Below are the code and all the weights of a small trained network. Each question names an input and a class and asks about switching units off, where a switched-off unit gives its printed mean instead of its output.

import numpy as np


def w(rows, s, z=0):
    codes = np.array(rows[::2]) - 128.0
    scale = np.full(codes.shape[1], s)
    scale[-1] = z or s
    return codes * scale


def norm(h):
    return h / np.sqrt((h * h).mean(-1, keepdims=True) + 1e-5)


def f(y):
    return np.maximum(y, 0)


def log_softmax(a):
    a = a - a.max(-1, keepdims=True)
    return a - np.log(np.exp(a).sum(-1, keepdims=True))


def net(x, mask):
    res = np.array(x, float).reshape(1, 5) / 4 @ E
    u = 0
    for l in range(2):
        y = f(norm(res) @ A[l][:, :-1].T + A[l][:, -1])
        res = res + np.where(mask[u : u + 15], y, B[l][:, -1]) @ B[l][:, :-1]
        u += 15
    return log_softmax(norm(res)[-1] @ U[:, :-1].T + U[:, -1])


A, B = {}, {}
E = w([
[178,175,181,45,220,80,86,46,38,164,151,88],'x0',
[157,66,95,210,165,200,60,167,38,223,105,120],'x1',
[73,60,137,3,188,86,56,71,189,152,70,150],'x2',
[118,127,139,134,128,132,135,115,130,140,123,135],'x3',
[125,130,131,131,126,129,128,120,126,127,128,132],'x4',
],0.0024)
A[0] = w([
[146,121,184,36,241,94,82,48,66,142,154,67,20],'0.n1',
[190,205,227,75,145,147,118,105,56,145,178,71,94],'0.n2',
[52,45,111,113,208,77,76,139,186,111,56,172,113],'0.n3',
[177,195,170,80,145,41,139,65,91,54,157,88,115],'0.n4',
[84,108,143,184,114,112,149,141,184,120,102,219,249],'0.n5',
[76,48,174,45,189,115,61,66,144,146,108,111,53],'0.n6',
[202,110,160,124,200,127,71,97,51,204,121,83,21],'0.n7',
[88,136,142,89,146,147,21,116,188,148,47,85,135],'0.n8',
[50,64,64,149,175,202,61,142,128,170,105,103,40],'0.n9',
[167,180,148,147,206,118,108,46,99,125,200,55,86],'0.n10',
[209,63,81,180,94,201,49,154,166,212,113,169,104],'0.n11',
[143,154,211,130,76,120,227,123,173,122,152,104,73],'0.n12',
[107,253,118,51,74,21,210,169,148,65,231,108,128],'0.n13',
[17,36,97,117,148,61,70,175,182,140,84,172,44],'0.n14',
[101,124,48,167,233,147,8,168,133,148,124,139,17],'0.n15',
],0.003,0.0017)
B[0] = w([
[229,173,120,159,45,178,84,134,180,131,224,158,227],'0.n1',
[35,158,77,209,168,93,144,70,116,82,92,60,209],'0.n2',
[55,181,24,134,168,47,152,70,125,125,89,112,208],'0.n3',
[70,143,114,191,140,123,244,88,188,152,188,207,220],'0.n4',
[157,140,131,89,107,142,112,253,75,90,128,135,226],'0.n5',
[203,117,114,97,91,152,143,155,134,94,156,215,205],'0.n6',
[141,78,136,115,104,115,150,198,108,115,30,55,199],'0.n7',
[146,61,119,69,147,207,131,151,110,109,130,205,189],'0.n8',
[209,121,147,158,128,209,181,93,53,163,165,151,189],'0.n9',
[102,116,142,151,86,46,185,139,97,98,95,45,196],'0.n10',
[76,185,131,154,151,205,116,61,66,159,169,180,217],'0.n11',
[140,63,83,122,107,124,211,119,168,76,121,137,186],'0.n12',
[114,91,215,120,65,140,175,79,141,157,76,162,255],'0.n13',
[58,119,88,191,224,77,225,122,118,107,41,91,199],'0.n14',
[66,68,166,135,176,136,161,62,63,190,96,141,175],'0.n15',
],0.0032,0.0043)
A[1] = w([
[113,224,99,120,133,82,103,173,129,65,82,171,27],'1.n1',
[190,80,178,89,142,98,92,74,148,161,156,125,162],'1.n2',
[84,159,99,88,134,32,150,78,209,79,82,195,119],'1.n3',
[121,129,180,94,76,142,144,153,186,91,95,201,50],'1.n4',
[90,97,184,145,141,138,171,122,103,186,79,55,79],'1.n5',
[159,181,115,166,153,122,84,216,100,158,127,17,104],'1.n6',
[229,103,111,99,142,130,1,158,94,196,137,135,7],'1.n7',
[190,171,139,162,139,163,149,104,94,181,211,163,210],'1.n8',
[165,91,69,125,140,193,56,136,100,126,159,180,174],'1.n9',
[111,62,107,211,110,145,136,179,102,55,86,108,209],'1.n10',
[202,95,117,67,131,126,97,47,152,170,171,134,119],'1.n11',
[182,75,124,133,129,167,65,115,71,192,144,129,95],'1.n12',
[152,146,188,132,65,102,166,121,120,117,156,102,145],'1.n13',
[102,166,172,181,75,168,134,125,127,151,157,128,4],'1.n14',
[126,161,157,59,104,105,150,88,214,54,206,155,91],'1.n15',
],0.0048,0.0013)
B[1] = w([
[121,164,133,76,91,31,158,169,254,65,181,71,151],'1.n1',
[244,106,129,152,112,239,122,172,95,145,139,218,150],'1.n2',
[89,161,121,187,130,82,7,194,103,160,124,22,254],'1.n3',
[230,64,132,25,113,183,137,208,101,141,90,117,205],'1.n4',
[192,117,57,146,180,44,80,34,174,62,176,85,172],'1.n5',
[132,36,248,168,149,146,60,86,65,229,44,52,162],'1.n6',
[164,145,169,79,37,141,245,220,239,9,137,157,152],'1.n7',
[49,124,111,60,116,84,61,182,156,110,91,123,201],'1.n8',
[36,172,191,219,93,116,189,118,90,178,150,138,187],'1.n9',
[187,113,154,40,161,115,79,48,126,162,123,167,243],'1.n10',
[234,127,181,36,89,246,212,109,223,65,190,176,161],'1.n11',
[164,147,102,69,78,80,165,202,246,69,133,123,185],'1.n12',
[135,67,129,61,139,181,204,206,168,134,132,196,195],'1.n13',
[84,205,185,139,82,109,62,165,181,131,221,92,175],'1.n14',
[133,180,56,193,230,144,36,41,59,119,150,134,226],'1.n15',
],0.0034,0.006)
U = w([
[233,58,200,22,39,227,201,219,204,66,130,215,252],'0',
[38,131,229,216,42,225,53,228,50,238,173,170,42],'1',
[28,125,24,31,212,21,27,212,198,44,37,108,51],'2',
[28,31,39,172,245,207,164,80,26,227,36,228,50],'3',
[75,216,186,204,107,22,222,25,190,31,235,70,92],'4',
[193,47,210,195,171,84,73,52,47,187,97,4,156],'5',
[237,204,62,50,231,152,29,36,196,38,220,190,87],'6',
],0.0046,0.0025)

Each question gives the input, the list of numbers given to net, and the class t.
The units are the neurons (one row each of A and B). Each row of codes is followed by its name. A weight is (code - 128) times the scale printed after its matrix; where a second scale follows, it is the last column's (A, B and U).
mask holds one flag per neuron, layer by layer. A switched-off neuron (its flag False) gives its mean, the last column of its row in B, instead of its output. The means were averaged over made-up inputs and are rounded, as every weight is.
A unit's drop is (log p(t) with every unit on - log p(t) with that unit switched off) / (log p(t) with every unit on - log p(t) with every unit switched off).
The circuit of an input: a set's keep is (log p(t) with only the set's units on - log p(t) with every unit switched off) / (log p(t) with every unit on - log p(t) with every unit switched off). Starting from the 12 units with the biggest drops (on a tie, the unit counted first), units are removed one at a time, each time the one whose removal leaves the highest keep (on an exact tie, the one counted first), for as long as the keep stays at least 0.8.
circuit, biggest first: the units of the circuit, biggest drop first
unit that matters most: the unit with the biggest drop
top k neurons: the k neurons with the biggest drops, biggest first
k most important neurons of layer l: the k neurons of layer l with the biggest drops, biggest first
drop of u: that unit's drop, to one decimal
input [6,1,2,0,0], class 0: top 2 neurons : (0.n1; 0.n7)
input [0,-8,-4,-6,4], class 0: circuit, biggest first : (0.n13; 1.n4)
input [-2,-8,-5,5,6], class 0: circuit, biggest first : (1.n4; 0.n13)
input [1,-5,1,-3,4], class 6: circuit, biggest first : (1.n15)
input [-7,2,1,-1,-1], class 3: top 2 neurons : (0.n14; 0.n1)
input [3,-1,6,-6,4], class 6: top 3 neurons : (0.n1; 1.n11; 0.n3)
input [-2,2,5,5,4], class 3: circuit, biggest first : (0.n9; 0.n14)
input [-7,2,1,3,-2], class 3: 2 most important neurons of layer 0 : (0.n14; 0.n1)
input [-1,1,6,1,-3], class 3: 2 most important neurons of layer 0 : (0.n14; 0.n8)
input [1,6,2,6,-6], class 0: 2 most important neurons of layer 0 : (0.n2; 0.n4)
input [-1,5,8,-6,6], class 3: top 2 neurons : (0.n14; 0.n3)
input [6,5,1,-2,-8], class 0: top 3 neurons : (0.n1; 1.n7; 0.n14)
input [2,8,-3,4,1], class 5: top 2 neurons : (1.n5; 0.n7)
input [5,-3,0,-6,-5], class 4: circuit, biggest first : (0.n4)
input [-3,-6,2,-4,-3], class 2: top 2 neurons : (1.n3; 1.n15)
input [1,5,3,2,6], class 0: top 2 neurons : (1.n12; 0.n2)
input [2,4,-8,3,-1], class 5: top 2 neurons : (1.n6; 0.n1)
input [6,-3,-1,5,0], class 4: top 2 neurons : (0.n2; 0.n10)
input [8,8,7,6,-8], class 0: drop of 1.n10 : 0.0
input [-6,2,-3,-7,-1], class 1: unit that matters most : 0.n13
